Below is a small trained network, with its code and all its weights. Each question gives an input and a class and asks what happens when units are switched off, that is, made to give their printed mean instead of their output.

import numpy as np


def w(rows, s, z=0):
    codes = np.array(rows[::2]) - 128.0
    scale = np.full(codes.shape[1], s)
    scale[-1] = z or s
    return codes * scale


def norm(h):
    return h / np.sqrt((h * h).mean(-1, keepdims=True) + 1e-5)


def f(y):
    return np.maximum(y, 0)


def log_softmax(a):
    a = a - a.max(-1, keepdims=True)
    return a - np.log(np.exp(a).sum(-1, keepdims=True))


def net(x, mask):
    res = np.array(x, float).reshape(1, 2) / 4 @ E
    u = 0
    for l in range(2):
        y = f(norm(res) @ A[l][:, :-1].T + A[l][:, -1])
        res = res + np.where(mask[u : u + 7], y, B[l][:, -1]) @ B[l][:, :-1]
        u += 7
    return log_softmax(norm(res)[-1] @ U[:, :-1].T + U[:, -1])


A, B = {}, {}
E = w([
[201,186,123,146,53,136,2,166],'x0',
[138,60,97,66,189,185,115,121],'x1',
],0.0099)
A[0] = w([
[61,43,148,110,186,141,191,131,101],'0.n0',
[152,128,128,124,100,151,94,138,166],'0.n1',
[130,87,126,88,117,149,2,129,81],'0.n2',
[91,147,145,133,96,100,172,100,100],'0.n3',
[115,137,138,94,163,105,183,111,70],'0.n4',
[118,78,109,95,152,132,170,134,3],'0.n5',
[111,83,106,103,107,157,78,155,140],'0.n6',
],0.011,0.002)
B[0] = w([
[212,82,89,103,159,174,171,81,248],'0.n0',
[96,117,159,110,187,130,105,37,172],'0.n1',
[207,185,194,132,211,66,23,163,209],'0.n2',
[93,184,139,90,90,126,81,249,174],'0.n3',
[98,98,140,188,130,124,48,48,184],'0.n4',
[123,55,139,91,56,177,160,107,183],'0.n5',
[56,188,52,217,10,111,181,145,173],'0.n6',
],0.013)
A[1] = w([
[108,164,124,154,192,92,132,191,204],'1.n0',
[119,205,152,113,82,66,185,131,89],'1.n1',
[128,158,139,138,137,174,152,144,3],'1.n2',
[85,100,134,124,142,110,252,42,196],'1.n3',
[186,116,107,96,166,139,155,146,4],'1.n4',
[40,166,160,111,106,104,157,170,113],'1.n5',
[94,84,141,98,136,148,138,139,171],'1.n6',
],0.018,0.0019)
B[1] = w([
[94,131,186,122,86,92,128,115,213],'1.n0',
[122,78,90,100,183,152,164,129,180],'1.n1',
[122,115,158,115,120,96,136,121,129],'1.n2',
[188,34,221,140,129,252,45,158,249],'1.n3',
[98,154,109,121,156,98,198,124,191],'1.n4',
[97,101,49,164,66,119,120,127,181],'1.n5',
[155,73,158,144,139,170,122,128,178],'1.n6',
],0.018,0.012)
U = w([
[190,22,152,125,129,238,126,116,134],'0',
[43,77,7,140,38,93,159,142,102],'1',
[152,197,182,126,124,58,60,112,173],'2',
[193,175,25,101,178,101,248,97,107],'3',
[109,181,112,104,132,160,198,157,3],'4',
],0.013,0.0062)

Each question gives the input, the list of numbers given to net, and the class t.
The units are the neurons (one row each of A and B). Each row of codes is followed by its name. A weight is (code - 128) times the scale printed after its matrix; where a second scale follows, it is the last column's (A, B and U).
mask holds one flag per neuron, layer by layer. A switched-off neuron (its flag False) gives its mean, the last column of its row in B, instead of its output. The means were averaged over made-up inputs and are rounded, as every weight is.
A unit's drop is (log p(t) with every unit on - log p(t) with that unit switched off) / (log p(t) with every unit on - log p(t) with every unit switched off).
The circuit of an input: a set's keep is (log p(t) with only the set's units on - log p(t) with every unit switched off) / (log p(t) with every unit on - log p(t) with every unit switched off). Starting from the 12 units with the biggest drops (on a tie, the unit counted first), units are removed one at a time, each time the one whose removal leaves the highest keep (on an exact tie, the one counted first), for as long as the keep stays at least 0.8.
circuit, biggest first: the units of the circuit, biggest drop first
top k neurons: the k neurons with the biggest drops, biggest first
top k neurons in layer l: the k neurons of layer l with the biggest drops, biggest first
drop when u is switched off: that unit's drop, to one decimal
input [2,-7], class 1: top 2 neurons : (0.n0, 0.n2)
input [5,-6], class 2: circuit, biggest first : (1.n3)
input [0,8], class 3: top 4 neurons : (0.n2, 1.n3, 1.n4, 0.n1)
input [4,-6], class 1: top 2 neurons : (0.n2, 0.n0)
input [2,7], class 2: circuit, biggest first : (0.n2, 1.n3)
input [5,-8], class 1: top 3 neurons : (0.n2, 0.n0, 1.n3)
input [5,-5], class 2: top 2 neurons : (1.n3, 0.n0)
input [-3,-5], class 1: top 2 neurons : (0.n3, 0.n2)
input [1,-5], class 1: top 2 neurons in layer 0 : (0.n0, 0.n2)
input [-4,-6], class 1: top 2 neurons in layer 0 : (0.n3, 0.n2)
input [3,-2], class 2: top 2 neurons : (0.n0, 1.n3)
input [4,-7], class 1: top 3 neurons : (0.n2, 0.n0, 1.n3)
input [0,-1], class 1: top 2 neurons : (0.n0, 0.n2)
input [0,-4], class 1: drop when 0.n0 is switched off : 0.2
input [1,2], class 2: drop when 0.n2 is switched off : 1.3
input [0,-2], class 1: drop when 0.n0 is switched off : 0.4
